Below are the code and all the weights of a small trained network. Each question names an input and a class and asks about switching units off, where a switched-off unit gives its printed mean instead of its output.

import numpy as np


def w(rows, s, z=0):
    codes = np.array(rows[::2]) - 128.0
    scale = np.full(codes.shape[1], s)
    scale[-1] = z or s
    return codes * scale


def f(y):
    return y / 2 * (1 + np.tanh(0.7978845608 * (y + 0.044715 * y**3)))


def log_softmax(a):
    a = a - a.max(-1, keepdims=True)
    return a - np.log(np.exp(a).sum(-1, keepdims=True))


def net(x, mask):
    res = np.array(x, float).reshape(1, 3) / 4 @ E
    y = f(res @ A[0][:, :-1].T + A[0][:, -1])
    res = res + np.where(mask, y, B[0][:, -1]) @ B[0][:, :-1]
    return log_softmax(res[-1] @ U[:, :-1].T + U[:, -1])


A, B = {}, {}
E = w([
[153,163,140,180,62,112,193,179,105,224,54],'x0',
[23,217,79,179,140,101,133,111,57,150,173],'x1',
[122,146,198,255,106,147,88,177,174,146,214],'x2',
],0.0099)
A[0] = w([
[156,165,147,129,2,116,187,170,87,206,77,90],'N0',
[36,192,81,120,127,114,93,113,97,129,136,254],'N1',
[116,112,119,99,187,138,61,114,116,91,194,69],'N2',
[203,86,138,128,123,167,120,98,206,91,133,121],'N3',
[144,153,83,54,105,99,125,115,76,111,70,70],'N4',
[113,149,207,179,83,164,99,163,188,116,197,95],'N5',
[98,120,107,67,130,112,148,99,128,144,97,47],'N6',
[100,235,66,155,148,97,125,93,83,113,154,49],'N7',
[114,127,135,72,155,153,41,67,124,83,196,101],'N8',
[214,42,166,67,97,171,96,135,113,169,111,142],'N9',
[116,191,173,161,99,179,85,179,135,108,154,52],'N10',
[174,145,116,173,109,104,180,135,104,196,85,39],'N11',
[106,98,83,68,156,114,166,79,83,118,64,106],'N12',
[167,73,208,114,130,114,171,170,166,99,106,37],'N13',
],0.0085,0.0078)
B[0] = w([
[246,136,154,76,207,196,79,185,53,114,216,222],'N0',
[96,121,229,182,131,172,203,70,137,148,119,248],'N1',
[162,147,119,83,169,170,47,158,7,139,238,174],'N2',
[107,153,171,122,144,108,204,78,129,196,155,183],'N3',
[115,40,68,159,101,59,75,180,146,89,135,178],'N4',
[81,51,57,126,29,84,93,145,189,46,124,213],'N5',
[90,60,27,60,98,34,102,169,133,153,194,148],'N6',
[95,163,100,115,139,35,202,30,92,187,178,183],'N7',
[211,142,221,48,242,126,67,212,119,130,165,194],'N8',
[84,143,183,157,108,125,223,48,123,201,136,200],'N9',
[86,87,12,62,88,2,77,133,77,133,188,166],'N10',
[198,109,94,79,173,96,102,159,89,215,161,170],'N11',
[82,48,98,160,31,102,99,181,149,85,82,199],'N12',
[75,95,72,77,182,57,110,56,129,225,212,156],'N13',
],0.0086,0.012)
U = w([
[215,135,141,94,213,149,80,202,56,141,155,106],'0',
[73,137,130,127,131,74,240,2,120,207,149,71],'1',
[77,62,49,128,10,61,73,190,169,76,124,106],'2',
[142,135,235,163,95,233,214,112,178,44,54,250],'3',
[129,205,87,134,141,168,85,127,180,98,42,87],'4',
],0.0092,0.014)

Each question gives the input, the list of numbers given to net, and the class t.
The units are the neurons (one row each of A and B). Each row of codes is followed by its name. A weight is (code - 128) times the scale printed after its matrix; where a second scale follows, it is the last column's (A, B and U).
mask holds one flag per neuron, in row order. A switched-off neuron (its flag False) gives its mean, the last column of its row in B, instead of its output. The means were averaged over made-up inputs and are rounded, as every weight is.
A unit's drop is (log p(t) with every unit on - log p(t) with that unit switched off) / (log p(t) with every unit on - log p(t) with every unit switched off).
The circuit of an input: a set's keep is (log p(t) with only the set's units on - log p(t) with every unit switched off) / (log p(t) with every unit on - log p(t) with every unit switched off). Starting from the 12 units with the biggest drops (on a tie, the unit counted first), units are removed one at a time, each time the one whose removal leaves the highest keep (on an exact tie, the one counted first), for as long as the keep stays at least 0.8.
circuit, biggest first: the units of the circuit, biggest drop first
most important unit: the unit with the biggest drop
k most important neurons: the k neurons with the biggest drops, biggest first
drop of u: that unit's drop, to one decimal
input [7,5,-3], class 0: circuit, biggest first -> (N0)
input [-4,-5,-7], class 2: 2 most important neurons -> (N12; N4)
input [3,0,-2], class 3: 3 most important neurons -> (N8; N2; N10)
input [6,-1,-7], class 2: 4 most important neurons -> (N12; N4; N8; N6)
input [-1,-3,0], class 3: 2 most important neurons -> (N7; N10)
input [6,-2,-6], class 0: 4 most important neurons -> (N0; N5; N11; N10)
input [0,-3,0], class 3: 2 most important neurons -> (N7; N10)
input [-3,3,4], class 2: 4 most important neurons -> (N0; N5; N9; N3)
input [0,-8,8], class 1: 2 most important neurons -> (N3; N9)
input [-8,8,-2], class 0: 2 most important neurons -> (N8; N2)
input [2,-4,-3], class 1: 2 most important neurons -> (N9; N5)
input [5,0,-5], class 0: 2 most important neurons -> (N0; N5)
input [2,-8,-8], class 1: 2 most important neurons -> (N9; N3)
input [-4,-4,-6], class 2: circuit, biggest first -> (N12)
input [4,4,-5], class 2: 4 most important neurons -> (N12; N4; N9; N8)
input [1,-4,0], class 1: 2 most important neurons -> (N9; N13)
input [-5,5,-4], class 0: 4 most important neurons -> (N8; N2; N9; N3)
input [-5,-8,-4], class 1: drop of N9 -> 0.5
input [0,-6,-4], class 1: drop of N9 -> 0.3
input [-8,4,-4], class 0: most important unit -> N8
input [2,-7,-5], class 1: drop of N9 -> 1.2
input [-1,-2,1], class 3: drop of N7 -> 0.2
